Below is a small trained network, with its code and all its weights. Each question gives an input and a target symbol and asks what happens when units are switched off, that is, made to give their printed mean instead of their output.

import numpy as np


def w(rows, s, z=0):
    codes = np.array(rows[::2]) - 128.0
    scale = np.full(codes.shape[1], s)
    scale[-1] = z or s
    return codes * scale


def f(y):
    return np.maximum(y, 0)


def softmax(a):
    e = np.exp(a - a.max(-1, keepdims=True))
    return e / e.sum(-1, keepdims=True)


def log_softmax(a):
    a = a - a.max(-1, keepdims=True)
    return a - np.log(np.exp(a).sum(-1, keepdims=True))


def net(x, mask):
    ids = ['αβγδεηστφψ'.index(c) for c in x.split()]
    T = len(ids)
    res = E[ids] + P[:T]
    u = 0
    for l in range(2):
        q, k, v = (res @ M[l].T for M in (Q, K, V))
        z = softmax(np.where(np.tri(T) > 0, q @ k.T / 3**0.5, -1e9)) @ v
        res = res + np.where(mask[u], z, O[l][:, -1]) @ O[l][:, :-1]
        u += 1
        y = f(res @ A[l][:, :-1].T + A[l][:, -1])
        res = res + np.where(mask[u : u + 4], y, B[l][:, -1]) @ B[l][:, :-1]
        u += 4
    return log_softmax(res[-1] @ U[:, :-1].T + U[:, -1])


Q, K, V, O, A, B = {}, {}, {}, {}, {}, {}
E = w([
[166,102,68,130,72,127,124,91,137,112,108,115],'α',
[118,94,129,155,104,199,117,107,138,143,172,158],'β',
[144,134,148,145,52,159,75,141,200,110,146,134],'γ',
[173,139,191,104,109,128,147,49,186,108,136,131],'δ',
[191,174,233,122,110,159,117,157,245,133,150,174],'ε',
[100,54,138,178,118,143,124,83,112,148,115,156],'η',
[105,188,184,75,244,162,143,77,113,168,85,161],'σ',
[169,106,254,162,79,163,147,152,131,143,49,107],'τ',
[151,146,114,67,78,137,144,153,118,119,8,183],'φ',
[134,101,166,73,110,141,112,195,88,158,185,121],'ψ',
],0.018)
P = w([
[198,169,115,105,129,80,102,51,26,102,178,113],'0',
[208,98,120,128,141,192,74,32,151,82,49,133],'1',
[161,114,102,127,166,224,99,61,177,108,46,177],'2',
[169,179,131,167,133,195,83,90,104,160,67,126],'3',
[60,200,145,210,164,196,113,78,136,171,99,89],'4',
[128,190,146,193,146,151,142,144,79,212,82,109],'5',
[127,219,160,208,183,112,159,169,56,247,97,99],'6',
],0.011)
Q[0] = w([
[147,165,144,112,67,57,148,149,50,254,191,146],'L0H0',
[211,116,136,115,81,236,4,22,110,199,84,163],'L0H0',
[88,107,103,132,134,65,153,182,167,70,158,94],'L0H0',
],0.0088)
K[0] = w([
[173,195,124,149,110,17,105,87,59,96,172,146],'L0H0',
[155,74,195,23,125,67,113,168,2,163,252,80],'L0H0',
[104,163,102,186,152,172,212,97,200,162,93,131],'L0H0',
],0.0091)
V[0] = w([
[147,138,223,205,81,87,92,10,132,76,117,47],'L0H0',
[59,130,44,150,73,69,64,145,99,136,78,97],'L0H0',
[42,129,224,177,66,207,84,130,92,162,1,207],'L0H0',
],0.0057)
O[0] = w([
[15,179,65,154,51,143,252,138,161,134,139,112,255],'L0H0',
[121,228,65,131,149,181,114,148,73,15,133,77,79],'L0H0',
[184,156,150,174,134,153,191,131,111,97,166,213,105],'L0H0',
],0.012,0.0071)
A[0] = w([
[55,121,113,95,102,148,95,81,130,30,191,118,2],'L0N0',
[153,161,150,10,74,11,104,135,90,54,227,166,104],'L0N1',
[86,101,79,151,141,91,180,44,174,66,171,132,52],'L0N2',
[208,148,254,204,213,192,116,192,56,48,64,73,190],'L0N3',
],0.0053,0.0028)
B[0] = w([
[88,170,60,129,165,140,122,203,133,188,173,152,163],'L0N0',
[249,90,87,200,86,86,100,134,134,186,88,161,150],'L0N1',
[61,207,136,48,124,150,102,119,86,98,50,93,254],'L0N2',
[61,92,29,1,118,118,215,138,254,120,164,187,215],'L0N3',
],0.0085,0.0035)
Q[1] = w([
[96,137,126,102,82,154,195,120,168,242,110,140],'L1H0',
[136,131,113,172,116,123,90,122,185,169,88,89],'L1H0',
[120,96,82,76,84,247,188,98,189,188,125,146],'L1H0',
],0.011)
K[1] = w([
[107,99,166,54,102,131,97,162,47,107,215,82],'L1H0',
[102,150,146,54,146,176,179,161,117,123,139,124],'L1H0',
[164,44,168,2,144,114,101,206,66,133,172,134],'L1H0',
],0.0094)
V[1] = w([
[221,167,98,124,64,76,67,214,255,103,51,147],'L1H0',
[224,174,203,119,171,63,198,107,133,165,60,168],'L1H0',
[163,149,163,181,94,162,136,171,158,147,250,109],'L1H0',
],0.0074)
O[1] = w([
[108,223,123,204,76,24,50,145,182,93,76,120,2],'L1H0',
[203,167,76,137,158,130,172,34,162,150,143,67,33],'L1H0',
[113,161,125,112,122,114,1,34,26,151,162,197,98],'L1H0',
],0.01,0.0039)
A[1] = w([
[165,106,101,141,178,90,88,60,182,2,93,184,99],'L1N0',
[222,57,97,208,110,100,47,123,94,64,186,167,92],'L1N1',
[160,74,109,130,155,206,206,168,116,14,137,125,3],'L1N2',
[87,113,166,114,181,92,147,231,93,6,97,69,74],'L1N3',
],0.007,0.004)
B[1] = w([
[147,65,89,58,94,136,58,108,103,80,230,193,175],'L1N0',
[52,57,86,78,139,189,249,168,86,131,195,255,144],'L1N1',
[92,178,171,194,182,7,56,125,64,97,206,78,247],'L1N2',
[194,129,73,194,111,252,66,82,114,215,200,125,169],'L1N3',
],0.0087,0.011)
U = w([
[157,114,87,143,119,195,96,158,149,147,140,100,105],'α',
[164,1,144,22,103,153,78,152,116,161,156,202,220],'β',
[103,160,148,149,84,99,110,149,120,107,70,173,191],'γ',
[89,79,134,113,81,104,157,134,193,159,125,97,57],'δ',
[125,98,123,174,91,55,82,76,149,201,153,124,18],'ε',
[129,126,131,147,148,121,149,164,107,66,177,129,219],'η',
[171,96,101,140,193,119,119,121,173,195,140,95,126],'σ',
[157,157,130,138,63,173,165,74,117,113,151,140,3],'τ',
[150,136,82,155,127,108,143,155,179,91,158,145,152],'φ',
[134,51,176,65,133,93,46,167,144,180,91,61,116],'ψ',
],0.006,0.0058)

Each question gives the input, a string of symbols that net reads in full, and the target symbol t.
The units are the heads (3 rows each of Q, K, V and O) and the neurons (one row each of A and B). Each row of codes is followed by its name. A weight is (code - 128) times the scale printed after its matrix; where a second scale follows, it is the last column's (O, A, B and U).
mask holds one flag per unit, layer by layer, with each layer's heads first. A switched-off unit (its flag False) gives its mean, the last column of its rows in O or B, instead of its output. The means were averaged over made-up inputs and are rounded, as every weight is.
A unit's drop is (log p(t) with every unit on - log p(t) with that unit switched off) / (log p(t) with every unit on - log p(t) with every unit switched off).
The circuit of an input: a set's keep is (log p(t) with only the set's units on - log p(t) with every unit switched off) / (log p(t) with every unit on - log p(t) with every unit switched off). Starting from all 10 units, units are removed one at a time, each time the one whose removal leaves the highest keep (on an exact tie, the one counted first), for as long as the keep stays at least 0.8.
units of the circuit, in order: the units of the circuit, biggest drop first
top k neurons: the k neurons with the biggest drops, biggest first
k most important neurons of layer l: the k neurons of layer l with the biggest drops, biggest first
input ε η γ η ψ δ, target β: top neuron	L1N2
input τ β ε γ σ β, target τ: units of the circuit, in order	L0H0; L1H0
input φ γ η τ ψ, target β: 3 most important neurons of layer 0	L0N3; L0N2; L0N1
input η φ α φ, target η: top 2 neurons	L1N2; L0N2
input γ ψ η σ, target β: top 4 neurons	L0N3; L1N2; L1N0; L0N2
input α γ δ, target α: units of the circuit, in order	L1N3; L0H0; L1H0
input σ γ η τ α ε, target σ: units of the circuit, in order	L1H0; L0H0
input δ ψ γ, target β: units of the circuit, in order	L0H0; L1N2
input η γ δ δ, target η: units of the circuit, in order	L1H0; L1N2; L0H0
input ε η τ, target ε: units of the circuit, in order	L1H0; L0H0
input φ τ η β φ, target φ: units of the circuit, in order	L1H0; L0H0; L0N3
input α ε α γ σ δ τ, target α: units of the circuit, in order	L1N3; L0H0; L1H0
input τ ψ η α, target β: top 4 neurons	L1N1; L0N2; L1N2; L1N0
input γ α α τ δ, target γ: units of the circuit, in order	L1H0; L0H0
input σ β ψ ε, target β: units of the circuit, in order	L0H0
input η τ ψ γ τ, target β: units of the circuit, in order	L0H0; L0N3
input ψ δ γ, target β: top 4 neurons	L1N0; L0N2; L1N2; L1N1
input γ γ φ γ τ, target γ: 2 most important neurons of layer 0	L0N1; L0N0
input φ α η γ, target φ: 2 most important neurons of layer 0	L0N3; L0N1
input φ γ σ γ τ, target φ: most important neuron of layer 1	L1N0
input η ε δ ψ β, target β: 2 most important neurons of layer 1	L1N2; L1N1
